Below are the code and all the weights of a small trained network. Each question names an input and a target symbol and asks about switching units off, where a switched-off unit gives its printed mean instead of its output.

import numpy as np


def w(rows, s, z=0):
    codes = np.array(rows[::2]) - 128.0
    scale = np.full(codes.shape[1], s)
    scale[-1] = z or s
    return codes * scale


def f(y):
    return y / 2 * (1 + np.tanh(0.7978845608 * (y + 0.044715 * y**3)))


def softmax(a):
    e = np.exp(a - a.max(-1, keepdims=True))
    return e / e.sum(-1, keepdims=True)


def log_softmax(a):
    a = a - a.max(-1, keepdims=True)
    return a - np.log(np.exp(a).sum(-1, keepdims=True))


def net(x, mask):
    ids = ['Λαζθμστφω'.index(c) for c in x.split()]
    T = len(ids)
    res = E[ids] + P[:T]
    u = 0
    for l in range(2):
        q, k, v = (res @ M[l].T for M in (Q, K, V))
        z = softmax(np.where(np.tri(T) > 0, q @ k.T / 4**0.5, -1e9)) @ v
        res = res + np.where(mask[u], z, O[l][:, -1]) @ O[l][:, :-1]
        u += 1
        y = f(res @ A[l][:, :-1].T + A[l][:, -1])
        res = res + np.where(mask[u : u + 8], y, B[l][:, -1]) @ B[l][:, :-1]
        u += 8
    return log_softmax(res[-1] @ U[:, :-1].T + U[:, -1])


Q, K, V, O, A, B = {}, {}, {}, {}, {}, {}
E = w([
[159,217,104,63,86,240,163,127,174],'Λ',
[116,94,87,63,188,142,90,87,85],'α',
[188,164,115,102,131,136,198,64,108],'ζ',
[156,129,131,91,164,164,102,52,156],'θ',
[227,180,110,96,192,75,83,76,166],'μ',
[154,35,133,124,215,113,11,38,149],'σ',
[83,19,148,153,115,182,149,9,124],'τ',
[223,69,138,228,147,99,122,49,180],'φ',
[45,136,186,144,170,169,103,72,232],'ω',
],0.014)
P = w([
[78,145,10,184,196,50,135,52,112],'0',
[107,135,86,178,179,203,147,189,53],'1',
[159,120,136,132,123,225,34,58,105],'2',
[117,57,7,146,136,149,154,107,148],'3',
[121,153,145,170,196,188,170,186,75],'4',
[157,125,162,98,123,168,78,97,102],'5',
[117,39,34,118,117,123,170,116,162],'6',
[133,133,169,153,194,154,201,194,93],'7',
[163,125,200,84,117,135,104,121,128],'8',
[117,21,64,111,91,104,172,116,197],'9',
[135,129,168,174,207,168,175,163,68],'10',
[162,114,240,78,112,98,134,134,150],'11',
[117,5,100,94,75,72,178,114,224],'12',
[144,113,171,153,235,162,167,148,50],'13',
],0.016)
Q[0] = w([
[93,128,73,88,10,81,87,107,182],'0.h1',
[142,146,130,161,102,100,86,157,108],'0.h1',
[107,158,203,154,40,127,93,117,69],'0.h1',
[134,189,179,131,222,142,159,182,48],'0.h1',
],0.014)
K[0] = w([
[111,201,5,138,192,186,91,83,25],'0.h1',
[139,64,85,134,167,165,93,171,29],'0.h1',
[160,125,82,129,151,204,143,154,114],'0.h1',
[155,46,220,2,91,79,143,147,167],'0.h1',
],0.0098)
V[0] = w([
[87,46,117,62,254,113,49,159,83],'0.h1',
[15,127,165,182,112,136,92,155,165],'0.h1',
[207,107,150,217,146,99,96,95,202],'0.h1',
[144,198,69,147,103,97,22,242,197],'0.h1',
],0.0075)
O[0] = w([
[197,97,183,119,185,196,166,53,121,78],'0.h1',
[61,173,165,67,105,146,213,132,202,3],'0.h1',
[199,94,128,211,105,159,136,163,228,232],'0.h1',
[194,76,151,1,229,48,113,199,182,23],'0.h1',
],0.0096,0.0058)
A[0] = w([
[113,102,104,114,90,209,68,164,167,119],'0.n1',
[134,174,160,1,107,132,78,247,76,2],'0.n2',
[162,116,107,94,111,187,174,119,148,121],'0.n3',
[119,105,33,115,176,162,162,69,169,87],'0.n4',
[115,82,76,219,125,101,174,189,189,116],'0.n5',
[95,217,148,155,130,134,113,140,53,6],'0.n6',
[38,154,200,183,205,159,162,159,95,98],'0.n7',
[223,84,133,112,95,112,66,116,135,45],'0.n8',
],0.0096,0.0062)
B[0] = w([
[144,105,141,138,144,75,193,95,87,211],'0.n1',
[168,245,133,138,59,131,158,196,207,154],'0.n2',
[101,104,129,133,176,94,50,96,125,201],'0.n3',
[159,145,143,129,79,90,161,148,204,218],'0.n4',
[51,194,133,81,156,148,162,151,122,254],'0.n5',
[176,62,146,91,134,112,210,169,164,164],'0.n6',
[93,105,107,14,146,116,134,96,132,170],'0.n7',
[66,128,149,102,111,154,185,113,107,186],'0.n8',
],0.011)
Q[1] = w([
[200,191,235,94,82,191,94,133,12],'1.h1',
[148,237,246,83,110,122,167,81,1],'1.h1',
[153,65,212,184,121,213,132,146,22],'1.h1',
[83,71,220,88,157,199,89,164,87],'1.h1',
],0.0074)
K[1] = w([
[193,131,254,76,82,187,128,180,105],'1.h1',
[135,120,241,134,21,190,100,184,109],'1.h1',
[130,116,168,126,183,174,111,143,58],'1.h1',
[102,67,117,116,144,162,93,148,129],'1.h1',
],0.0099)
V[1] = w([
[100,110,144,123,124,2,120,107,139],'1.h1',
[123,127,72,215,152,131,111,190,135],'1.h1',
[154,114,155,197,42,146,52,145,175],'1.h1',
[53,94,124,110,99,234,49,172,143],'1.h1',
],0.0058)
O[1] = w([
[74,189,105,54,176,176,69,177,125,88],'1.h1',
[63,120,153,180,165,65,111,171,146,136],'1.h1',
[65,1,142,167,147,214,89,209,183,90],'1.h1',
[218,110,91,127,77,61,225,117,172,1],'1.h1',
],0.0081,0.007)
A[1] = w([
[236,126,106,97,193,158,126,165,31,88],'1.n1',
[80,145,112,56,50,126,54,133,234,83],'1.n2',
[174,89,163,156,145,130,2,40,36,190],'1.n3',
[179,105,167,224,2,120,121,110,27,158],'1.n4',
[128,139,132,30,159,188,34,233,79,44],'1.n5',
[184,110,191,147,190,136,25,26,133,2],'1.n6',
[74,121,109,160,105,102,62,92,8,133],'1.n7',
[252,170,162,214,141,94,71,230,46,90],'1.n8',
],0.0079,0.0083)
B[1] = w([
[31,113,91,163,107,116,101,122,176,174],'1.n1',
[186,85,94,165,130,130,129,146,70,205],'1.n2',
[150,110,151,183,89,52,94,87,151,241],'1.n3',
[98,131,124,50,135,129,93,154,113,254],'1.n4',
[109,175,164,150,90,106,177,93,161,140],'1.n5',
[125,130,154,92,150,108,174,254,97,171],'1.n6',
[183,172,163,141,168,162,227,173,143,184],'1.n7',
[154,97,125,136,183,205,119,141,180,165],'1.n8',
],0.013,0.0083)
U = w([
[90,82,38,120,158,57,151,204,76,176],'Λ',
[104,140,169,196,27,121,71,15,148,197],'α',
[96,168,214,30,217,154,69,104,160,177],'ζ',
[127,77,126,198,170,148,94,93,226,126],'θ',
[164,135,226,167,121,47,146,128,132,134],'μ',
[238,81,121,134,168,139,224,53,163,53],'σ',
[146,153,188,236,186,178,187,118,26,122],'τ',
[98,148,149,117,101,64,185,137,253,3],'φ',
[159,110,189,89,120,174,173,216,220,99],'ω',
],0.005,0.0047)

Each question gives the input, a string of symbols that net reads in full, and the target symbol t.
The units are the heads (4 rows each of Q, K, V and O) and the neurons (one row each of A and B). Each row of codes is followed by its name. A weight is (code - 128) times the scale printed after its matrix; where a second scale follows, it is the last column's (O, A, B and U).
mask holds one flag per unit, layer by layer, with each layer's heads first. A switched-off unit (its flag False) gives its mean, the last column of its rows in O or B, instead of its output. The means were averaged over made-up inputs and are rounded, as every weight is.
A unit's drop is (log p(t) with every unit on - log p(t) with that unit switched off) / (log p(t) with every unit on - log p(t) with every unit switched off).
The circuit of an input: a set's keep is (log p(t) with only the set's units on - log p(t) with every unit switched off) / (log p(t) with every unit on - log p(t) with every unit switched off). Starting from the 12 units with the biggest drops (on a tie, the unit counted first), units are removed one at a time, each time the one whose removal leaves the highest keep (on an exact tie, the one counted first), for as long as the keep stays at least 0.8.
units of the circuit, in order: the units of the circuit, biggest drop first
unit that matters most: the unit with the biggest drop
k most important neurons of layer l: the k neurons of layer l with the biggest drops, biggest first
input ζ ζ μ ω Λ τ Λ Λ α, target μ: units of the circuit, in order -> 1.n3, 0.n5, 1.n6
input Λ μ α τ Λ θ, target μ: unit that matters most -> 1.n3
input ζ Λ μ Λ, target τ: units of the circuit, in order -> 1.h1, 0.h1, 1.n7
input θ μ ζ, target μ: units of the circuit, in order -> 1.n3, 1.n6, 0.n5, 0.h1
input ω φ ζ α Λ Λ, target α: units of the circuit, in order -> 1.n3, 0.n5, 0.n4
input ζ ζ Λ Λ μ, target θ: 2 most important neurons of layer 1 -> 1.n8, 1.n1
input ζ Λ α μ μ ω Λ φ ζ ζ ω φ, target α: 2 most important neurons of layer 0 -> 0.n4, 0.n8
input φ Λ φ ω Λ θ α, target φ: 2 most important neurons of layer 0 -> 0.n5, 0.n1
input ω Λ Λ φ Λ Λ φ, target σ: units of the circuit, in order -> 0.h1, 1.h1, 0.n7
input μ Λ Λ Λ Λ, target ω: 2 most important neurons of layer 0 -> 0.n2, 0.n5
input τ α τ Λ Λ ζ α ω ζ α ζ, target Λ: units of the circuit, in order -> 0.h1, 1.n4, 1.h1
input Λ Λ σ ω ζ Λ α Λ τ μ Λ, target σ: units of the circuit, in order -> 0.h1, 0.n7, 0.n6, 1.h1
input Λ τ ζ Λ ζ θ Λ ζ Λ ζ α Λ μ, target Λ: units of the circuit, in order -> 1.n2, 0.h1
input μ φ Λ ζ, target ζ: units of the circuit, in order -> 1.h1
input Λ τ μ μ Λ ζ Λ Λ α μ θ Λ θ, target Λ: units of the circuit, in order -> 0.h1, 1.n2
input φ Λ σ ω ζ ζ τ ζ ζ φ Λ θ σ, target φ: units of the circuit, in order -> 0.n5, 0.h1, 1.h1
input ζ ζ ζ ζ α φ, target μ: 2 most important neurons of layer 0 -> 0.n5, 0.n4
input Λ φ Λ α φ ζ Λ Λ μ Λ μ φ, target ζ: 2 most important neurons of layer 1 -> 1.n3, 1.n4
input Λ Λ Λ ζ Λ Λ Λ ζ, target Λ: units of the circuit, in order -> 0.h1, 1.n1, 0.n4
input ζ Λ μ μ ζ, target θ: units of the circuit, in order -> 0.h1, 1.n8, 1.n1
input μ Λ Λ φ ω, target ζ: units of the circuit, in order -> 0.n7
input φ ζ μ α ω ζ Λ ζ Λ τ φ ζ φ, target φ: 3 most important neurons of layer 0 -> 0.n5, 0.n1, 0.n8
input θ μ φ Λ σ μ μ, target θ: 2 most important neurons of layer 0 -> 0.n4, 0.n1
input Λ Λ Λ Λ Λ ζ Λ α τ, target μ: 3 most important neurons of layer 0 -> 0.n5, 0.n6, 0.n8
input φ Λ μ ζ α, target θ: 2 most important neurons of layer 1 -> 1.n8, 1.n1
input φ Λ μ, target μ: 4 most important neurons of layer 1 -> 1.n6, 1.n3, 1.n1, 1.n8
input Λ Λ Λ θ, target Λ: 2 most important neurons of layer 0 -> 0.n4, 0.n1
input φ ω α σ φ Λ ω, target φ: 3 most important neurons of layer 0 -> 0.n5, 0.n1, 0.n4
